Below are the code and all the weights of a small trained network. Each question names an input and a class and asks about switching units off, where a switched-off unit gives its printed mean instead of its output.

import numpy as np


def w(rows, s, z=0):
    codes = np.array(rows[::2]) - 128.0
    scale = np.full(codes.shape[1], s)
    scale[-1] = z or s
    return codes * scale


def norm(h):
    return h / np.sqrt((h * h).mean(-1, keepdims=True) + 1e-5)


def f(y):
    return np.maximum(y, 0)


def log_softmax(a):
    a = a - a.max(-1, keepdims=True)
    return a - np.log(np.exp(a).sum(-1, keepdims=True))


def net(x, mask):
    res = np.array(x, float).reshape(1, 6) / 4 @ E
    u = 0
    for l in range(2):
        y = f(norm(res) @ A[l][:, :-1].T + A[l][:, -1])
        res = res + np.where(mask[u : u + 12], y, B[l][:, -1]) @ B[l][:, :-1]
        u += 12
    return log_softmax(norm(res)[-1] @ U[:, :-1].T + U[:, -1])


A, B = {}, {}
E = w([
[116,79,134,167,32,232,252,133,104],'x0',
[134,121,126,130,127,124,127,131,125],'x1',
[87,168,2,24,69,173,58,188,152],'x2',
[125,129,129,127,130,134,124,124,127],'x3',
[210,145,83,127,130,139,179,57,230],'x4',
[125,133,127,133,129,133,124,128,130],'x5',
],0.0057)
A[0] = w([
[169,128,190,172,198,72,116,78,131,96],'0.n0',
[143,119,190,174,206,48,114,99,118,139],'0.n1',
[124,122,70,133,47,168,141,158,125,2],'0.n2',
[111,114,101,148,23,178,175,145,119,28],'0.n3',
[202,137,93,123,127,139,157,64,254,174],'0.n4',
[130,76,194,184,102,177,215,102,95,81],'0.n5',
[126,116,152,159,128,86,135,155,100,55],'0.n6',
[133,130,117,155,102,109,139,114,136,57],'0.n7',
[85,133,125,134,113,109,123,130,90,78],'0.n8',
[135,132,113,117,139,110,122,103,152,47],'0.n9',
[148,112,134,113,107,113,128,125,142,112],'0.n10',
[118,146,81,76,128,124,78,128,168,70],'0.n11',
],0.0066,0.0034)
B[0] = w([
[93,95,122,66,150,202,182,135,123,204],'0.n0',
[113,88,136,52,139,223,170,144,123,213],'0.n1',
[117,96,158,64,232,146,132,96,119,179],'0.n2',
[127,67,185,72,206,190,193,127,119,203],'0.n3',
[255,165,77,114,128,127,150,83,183,255],'0.n4',
[140,176,115,193,70,52,78,134,134,232],'0.n5',
[165,139,116,130,130,156,102,189,162,145],'0.n6',
[118,134,142,131,124,140,147,125,139,132],'0.n7',
[178,140,130,112,129,125,114,141,166,146],'0.n8',
[145,140,102,141,135,147,136,160,121,141],'0.n9',
[110,164,135,140,146,140,129,136,115,135],'0.n10',
[150,172,113,155,139,88,108,171,71,193],'0.n11',
],0.0065,0.0071)
A[1] = w([
[133,163,84,118,151,33,53,115,113,77],'1.n0',
[116,115,120,134,114,95,128,119,126,64],'1.n1',
[69,127,177,207,64,74,94,163,67,48],'1.n2',
[7,125,139,86,152,149,102,165,73,170],'1.n3',
[33,73,202,125,148,162,145,177,64,157],'1.n4',
[30,148,138,134,109,42,38,177,56,33],'1.n5',
[116,105,165,114,152,139,170,85,151,44],'1.n6',
[145,103,149,108,144,138,167,85,141,89],'1.n7',
[72,126,207,222,80,111,126,153,100,3],'1.n8',
[172,137,180,254,82,102,142,138,126,156],'1.n9',
[170,169,94,190,75,92,157,31,197,112],'1.n10',
[120,152,97,138,108,78,75,127,139,130],'1.n11',
],0.0072,0.0018)
B[1] = w([
[137,141,104,210,88,104,117,142,113,190],'1.n0',
[134,137,126,110,126,137,132,124,119,128],'1.n1',
[196,194,56,93,167,117,106,120,115,176],'1.n2',
[70,63,173,162,116,119,132,116,135,231],'1.n3',
[146,180,151,132,103,129,41,211,167,254],'1.n4',
[108,77,113,135,180,123,242,45,131,191],'1.n5',
[134,143,73,129,134,86,107,121,116,174],'1.n6',
[89,163,92,113,143,98,127,74,76,190],'1.n7',
[187,158,78,85,164,133,99,136,128,179],'1.n8',
[164,164,101,149,67,88,119,95,192,199],'1.n9',
[2,74,224,129,99,132,92,184,56,224],'1.n10',
[123,123,118,203,123,115,104,119,130,162],'1.n11',
],0.0081,0.0068)
U = w([
[48,87,249,84,162,191,71,221,130,180],'0',
[227,231,59,170,89,84,50,165,148,193],'1',
[178,127,97,11,196,205,213,43,134,187],'2',
[117,115,231,201,2,98,172,47,132,11],'3',
[29,70,75,241,179,46,111,93,97,3],'4',
],0.01,0.0019)

Each question gives the input, the list of numbers given to net, and the class t.
The units are the neurons (one row each of A and B). Each row of codes is followed by its name. A weight is (code - 128) times the scale printed after its matrix; where a second scale follows, it is the last column's (A, B and U).
mask holds one flag per neuron, layer by layer. A switched-off neuron (its flag False) gives its mean, the last column of its row in B, instead of its output. The means were averaged over made-up inputs and are rounded, as every weight is.
A unit's drop is (log p(t) with every unit on - log p(t) with that unit switched off) / (log p(t) with every unit on - log p(t) with every unit switched off).
The circuit of an input: a set's keep is (log p(t) with only the set's units on - log p(t) with every unit switched off) / (log p(t) with every unit on - log p(t) with every unit switched off). Starting from the 12 units with the biggest drops (on a tie, the unit counted first), units are removed one at a time, each time the one whose removal leaves the highest keep (on an exact tie, the one counted first), for as long as the keep stays at least 0.8.
units of the circuit, in order: the units of the circuit, biggest drop first
k most important neurons: the k neurons with the biggest drops, biggest first
top k neurons in layer l: the k neurons of layer l with the biggest drops, biggest first
drop of u: that unit's drop, to one decimal
input [6,8,4,7,0,-6], class 0: most important neuron	[0.n4]
input [7,-2,-8,3,0,-1], class 1: units of the circuit, in order	[0.n4, 0.n5, 1.n8, 1.n2]
input [8,0,-7,4,0,-1], class 1: units of the circuit, in order	[0.n4, 0.n5, 1.n8, 1.n2]
input [1,6,-6,1,-1,-5], class 1: 3 most important neurons	[0.n5, 0.n3, 1.n10]
input [7,7,5,-2,-1,7], class 0: 2 most important neurons	[0.n4, 1.n4]
input [-6,-2,-8,-5,0,-4], class 0: top 2 neurons in layer 1	[1.n4, 1.n5]
input [-2,4,-8,-5,2,5], class 2: top 2 neurons in layer 0	[0.n1, 0.n0]
input [5,8,0,-2,-6,8], class 1: 4 most important neurons	[0.n5, 0.n1, 0.n0, 1.n2]
input [5,0,0,5,0,-2], class 1: top 2 neurons in layer 0	[0.n5, 0.n4]
input [6,3,5,-8,-1,0], class 0: 2 most important neurons	[0.n4, 1.n4]
input [7,3,0,4,-8,-3], class 1: 4 most important neurons	[0.n5, 0.n1, 1.n2, 0.n0]
input [-4,-7,5,-4,-2,-8], class 4: 2 most important neurons	[0.n4, 1.n5]
input [1,0,-2,-4,-2,-4], class 1: 2 most important neurons	[0.n5, 0.n4]
input [-3,4,0,-4,8,5], class 2: units of the circuit, in order	[1.n4]
input [-6,8,3,-3,0,-4], class 4: 3 most important neurons	[0.n4, 1.n5, 1.n4]
input [-8,5,-4,-3,0,-7], class 0: top 2 neurons in layer 0	[0.n4, 0.n1]
input [-5,-3,0,2,8,-1], class 2: 2 most important neurons	[0.n5, 1.n4]
input [0,-7,-5,-5,2,0], class 2: 2 most important neurons	[0.n0, 0.n1]
input [-6,6,7,1,-2,-6], class 4: drop of 1.n5	0.2
input [-6,-8,2,-2,-8,5], class 4: units of the circuit, in order	[1.n5]
input [-2,-5,4,-1,-3,6], class 4: drop of 1.n5	0.1
input [-1,8,3,4,-3,7], class 4: drop of 1.n5	0.1
